Below is a small trained network, with its code and all its weights. Each question gives an input and a target symbol and asks what happens when units are switched off, that is, made to give their printed mean instead of their output.

import numpy as np


def w(rows, s, z=0):
    codes = np.array(rows[::2]) - 128.0
    scale = np.full(codes.shape[1], s)
    scale[-1] = z or s
    return codes * scale


def f(y):
    return y / 2 * (1 + np.tanh(0.7978845608 * (y + 0.044715 * y**3)))


def softmax(a):
    e = np.exp(a - a.max(-1, keepdims=True))
    return e / e.sum(-1, keepdims=True)


def log_softmax(a):
    a = a - a.max(-1, keepdims=True)
    return a - np.log(np.exp(a).sum(-1, keepdims=True))


def net(x, mask):
    ids = ['δεζθλμξφω'.index(c) for c in x.split()]
    T = len(ids)
    res = E[ids] + P[:T]
    r = res
    for j in range(3):
        rows = slice(3 * j, 3 * j + 3)
        q, k, v = (r @ M[0][rows].T for M in (Q, K, V))
        z = softmax(np.where(np.tri(T) > 0, q @ k.T / 3**0.5, -1e9)) @ v
        o = O[0][rows]
        res = res + np.where(mask[j], z, o[:, -1]) @ o[:, :-1]
    y = f(res @ A[0][:, :-1].T + A[0][:, -1])
    res = res + np.where(mask[3:11], y, B[0][:, -1]) @ B[0][:, :-1]
    return log_softmax(res[-1] @ U[:, :-1].T + U[:, -1])


Q, K, V, O, A, B = {}, {}, {}, {}, {}, {}
E = w([
[108,167,104,58],'δ',
[96,92,89,48],'ε',
[113,102,65,50],'ζ',
[131,173,94,82],'θ',
[97,162,251,131],'λ',
[141,120,91,101],'μ',
[129,156,162,132],'ξ',
[156,249,203,168],'φ',
[106,75,190,135],'ω',
],0.016)
P = w([
[205,124,173,29],'0',
[176,127,156,69],'1',
[75,180,129,36],'2',
[218,105,195,90],'3',
[154,122,140,112],'4',
[35,184,119,74],'5',
[199,110,182,129],'6',
[146,112,120,142],'7',
[9,139,216,16],'8',
],0.014)
Q[0] = w([
[8,150,126,109],'h0',
[112,203,125,135],'h0',
[135,114,152,161],'h0',
[148,141,191,65],'h1',
[22,101,103,199],'h1',
[89,128,149,111],'h1',
[45,163,95,196],'h2',
[251,122,180,46],'h2',
[193,95,161,167],'h2',
],0.032)
K[0] = w([
[3,133,111,165],'h0',
[88,210,107,173],'h0',
[147,128,185,101],'h0',
[111,122,128,199],'h1',
[177,140,200,21],'h1',
[144,131,151,138],'h1',
[164,152,168,33],'h2',
[100,124,89,244],'h2',
[91,114,177,174],'h2',
],0.03)
V[0] = w([
[63,126,105,153],'h0',
[125,162,99,159],'h0',
[106,103,155,98],'h0',
[99,116,195,132],'h1',
[104,141,124,93],'h1',
[123,133,109,112],'h1',
[98,145,212,166],'h2',
[148,152,162,108],'h2',
[72,6,158,84],'h2',
],0.015)
O[0] = w([
[128,133,113,41,10],'h0',
[117,92,128,94,27],'h0',
[136,181,135,159,233],'h0',
[125,152,181,132,233],'h1',
[103,147,88,115,193],'h1',
[116,127,98,123,123],'h1',
[174,90,221,39,93],'h2',
[100,134,134,97,254],'h2',
[67,4,140,138,165],'h2',
],0.012,0.0063)
A[0] = w([
[187,66,97,83,89],'n0',
[82,162,172,76,16],'n1',
[238,103,134,149,3],'n2',
[224,87,124,175,227],'n3',
[92,167,184,147,118],'n4',
[247,90,37,180,40],'n5',
[173,68,105,217,95],'n6',
[144,18,140,180,64],'n7',
],0.013,0.0065)
B[0] = w([
[146,24,130,111,126],'n0',
[102,76,87,176,211],'n1',
[208,136,27,26,157],'n2',
[107,157,215,212,175],'n3',
[141,116,102,79,246],'n4',
[244,150,127,171,152],'n5',
[163,39,143,2,161],'n6',
[71,135,76,205,168],'n7',
],0.019,0.014)
U = w([
[81,202,134,83,253],'δ',
[94,141,110,75,156],'ε',
[168,112,109,122,11],'ζ',
[160,182,118,167,53],'θ',
[134,108,207,37,96],'λ',
[178,127,175,132,90],'μ',
[117,206,254,87,236],'ξ',
[153,171,148,59,73],'φ',
[128,137,172,151,94],'ω',
],0.0074,0.006)

Each question gives the input, a string of symbols that net reads in full, and the target symbol t.
The units are the heads (3 rows each of Q, K, V and O) and the neurons (one row each of A and B). Each row of codes is followed by its name. A weight is (code - 128) times the scale printed after its matrix; where a second scale follows, it is the last column's (O, A, B and U).
mask holds one flag per unit, heads first, then neurons. A switched-off unit (its flag False) gives its mean, the last column of its rows in O or B, instead of its output. The means were averaged over made-up inputs and are rounded, as every weight is.
A unit's drop is (log p(t) with every unit on - log p(t) with that unit switched off) / (log p(t) with every unit on - log p(t) with every unit switched off).
The circuit of an input: a set's keep is (log p(t) with only the set's units on - log p(t) with every unit switched off) / (log p(t) with every unit on - log p(t) with every unit switched off). Starting from all 11 units, units are removed one at a time, each time the one whose removal leaves the highest keep (on an exact tie, the one counted first), for as long as the keep stays at least 0.8.
circuit, biggest first: the units of the circuit, biggest drop first
k most important neurons: the k neurons with the biggest drops, biggest first
heads that matter: for each layer, one digit per head in row order, 1 if its drop is at least 0.15 and else 0, layers parted by /
input ξ ξ δ ξ φ λ μ, target φ: most important neuron => [n2]
input ξ δ δ φ, target φ: circuit, biggest first => [n2; h2]
input μ ε ω ζ ξ δ θ, target ξ: heads that matter => 000
input δ φ ξ θ ξ θ ω δ ξ, target ε: 3 most important neurons => [n1; n3; n4]
input θ μ λ ε, target μ: heads that matter => 111
input φ ξ θ ξ μ δ δ, target μ: heads that matter => 111
input δ ζ λ ξ φ ε ζ, target φ: circuit, biggest first => [h2; n2]
input λ ξ λ φ ε δ μ φ ξ, target ε: circuit, biggest first => [h0; n1]
input λ θ ω δ, target ω: heads that matter => 101
input ζ ζ ξ δ ω λ θ, target ω: 2 most important neurons => [n7; n3]
input λ φ λ θ φ, target φ: circuit, biggest first => [h2; n2]
input μ δ λ δ, target λ: heads that matter => 001
input ω φ ξ λ ω μ λ, target ω: circuit, biggest first => [n7; h2]
input λ ζ θ ζ ε φ λ θ, target θ: circuit, biggest first => [h2; n5]
input φ ξ θ ζ, target ξ: 2 most important neurons => [n1; n3]
input λ ω ξ ξ, target ω: circuit, biggest first => [n7; h2; n3]
input φ ε μ δ ξ φ δ, target φ: 3 most important neurons => [n2; n7; n4]
input δ λ ξ θ, target ξ: heads that matter => 100
input ω ξ ξ ε ζ ω δ, target ω: heads that matter => 001
input λ δ ω ζ, target ω: heads that matter => 001
input ζ ξ ξ μ, target ξ: heads that matter => 000
input φ ω φ δ μ φ, target ε: 3 most important neurons => [n1; n3; n4]
input ζ ε ζ θ, target θ: heads that matter => 111
input φ ε θ ξ λ ζ ζ, target λ: heads that matter => 001
input ε λ ξ θ ε ε ε ζ λ, target ε: circuit, biggest first => [n1; n4]
input ζ λ ω λ, target ω: circuit, biggest first => [h2; n7]
input ξ ξ ξ λ ε ε δ μ, target μ: 2 most important neurons => [n6; n5]
input ζ ξ λ ξ ζ ξ μ, target ξ: circuit, biggest first => [n3; h2]
